[[-20  -8 -28 -30  -9 -13 -21]
 [ 59  -8 -33 -26 -68 -61 -27]
 [-82  -8 -31 -29  33  21 -10]] value 59

[[-66 -40 -14  51   8  -6]
 [-74 -46  -7  51  22  27]
 [ -1   1 -64  45 -27  52]] value -74

[[  0  66  13  -2 -67]
 [  7 -16  -5   4 -16]
 [ -6   9 -10  -2  -4]] value 7

[[ 16  -2  20  54 -57 -22  78]
 [  4   1  33   3  30 -12  -7]
 [-25  -8 -44 -54  22  36 -50]] value 4

[[ 13  -9  15  14  19]
 [ 39 -16  11  44  22]
 [ 71 -25  26  81  68]] value 39

[[-37  21 -35 -22  11]
 [ 13  37  20 -59   9]
 [-53 -28  69  46 -59]] value 13
---
[[20, -24, 59, 2], [-22, -18, 51, -12], [-13, 27, 71, -54]] gives 59
[-25, 14, 85, 7, -10, -52] gives 14
[78, 32, -39, -13, 6, -71] gives 32
[70, -3, -2, -8] gives -2
[-37, -38, 0, -66] gives -37
[-48, -43, -7, -88] gives -43
---
[ 1.380  1.768 -1.167  0.750]	1.768
[-14.02   6.28   4.07  16.66   1.19]	6.28
[-1.1  1.7  0.2 -1.5]	1.7
[ 15.233 -12.907  -0.210  -4.393]	-12.907
[ 0.98 -0.15  1.02 -1.30]	-0.15
[-1.264  1.111 -0.742 -1.727  0.633]	1.111
---
[[ 54  58 -71  43]
 [ 26  28 -34  20]] result: 54, 20

[ -6  60  49 -74  21 -29] result: -6, -29

[ 73  61  55  46  13 -53 -14] result: 73, -14

[[ 86  48 -12  33  29]
 [-61   5 -25  61   3]] result: 86, 3

[-27  19  65  -8   1] result: -27, 1

[[ -5  -3  -4  21  -1   5]
 [-10 -81 -22 -10  38  37]
 [ -8   2   5  27   3  10]] result: -5, 10

[ 2  6 24 34 11 71] result: 2, 71
---
 67   11   12  -11   13
 14   32   31   -8   27
 15   71   23  -48    5
--> -48

 -7   -2  -25  -13  -17   31
 35   43   61   32   44   -6
-11   -2   45   65   58  -42
--> 58

 32  -68   45  -46  -84  -58
 62    8   75   74    8  -27
 36   24  -73   62  -41  -73
--> -41

  7   13   37   36   36  -19
-45  -35    6   65   43  -40
-28  -23  -15   24   10   -7
--> 10

 -8    6   14  -13    9  -18   -6
-10   -6    1   46   26  -72   -2
-17    2   70    1   -1  -27    5
--> -27

 30  -23  -75   15  -33  -24  -47
 52   42  -74    1   -8  -39   28
 24   39  -90   14  -17  -64  -85
--> -64

-25  -75   48  -30  -43   58
-16   85  -13    9    1    5
-60  -17   50   58  -42   69
--> -42

-10    0  -49  -31  -37   65
-24  -20  -28    4   -6   10
 16   20   21    6   11    6
--> 11

 36   -4   64    6  -24  -58
-61   17  -82   -7   36   82
-59   16  -81   -7   34   79
--> 34
---
[[ -18.97  174.68   18.07  -58.67 -135.96]
 [ -21.71  150.10   16.33  -54.97 -130.85]] -58.67

[[ -84.7  -76.6   -9.6  -35.2  -44.2  -19.0  -48.0]
 [-205.5 -143.2  192.7   69.4   14.3  112.9  -16.5]] -19.0

[[  5.3  -4.8  12.1  -1.9  -8.7]
 [-15.2   0.6 -19.4  -4.4   3.8]] -1.9

[[  5.73   4.42   9.12   7.71  -9.81   9.57   5.94]
 [ 15.02   9.63   3.26   7.96 -15.49  14.20   6.74]] 9.57

[[ 10.639   4.631  20.214   2.217  15.300   6.906  10.876]
 [  9.640  11.615   9.001  13.073 -11.680   7.688  -2.338]] 6.906

[[ 231.91  157.77  119.73  135.96  175.58 -160.87   45.51]
 [ 174.38 -186.92  -17.31  129.09  106.08  162.36  186.33]] -160.87
---
[53 19 23 76 49 20 81] --> 53
[-688  703  -60 -197 -634 -527 -349] --> -688
[53 99 54 17 95 51] --> 53
[2895 3225 6000 7215 8366] --> 2895
[151 213  51 206 215] --> 151
[6 8 2 8 8 5] --> 6
[-21  13  -2  25 -23 -36] --> -21
[7 7 5 5 6 2] --> 7
[8990 9408 9202 1702 1569] --> 8990
[4600 2370 7791 2604 2769] --> 4600
---
[-85 -15 -81 -38  68  41 -78] ans = -85
[27 -2 76 -4 15 36] ans = 27
[-26 -88 -22 -87  20 -52] ans = -26
[ 71  -4   8 -46 -30  16  50] ans = 71
[-14 -16  65  66 -18  60] ans = -14
[ -9  13  58 -25 -65] ans = -9
[-75 -85 -32  61 -71] ans = -75
[ 7 65 82 -4 20] ans = 7
[ 26 -57  60 -38 -44  73] ans = 26
[ 74 -81  46 -74 -64  51] ans = 74
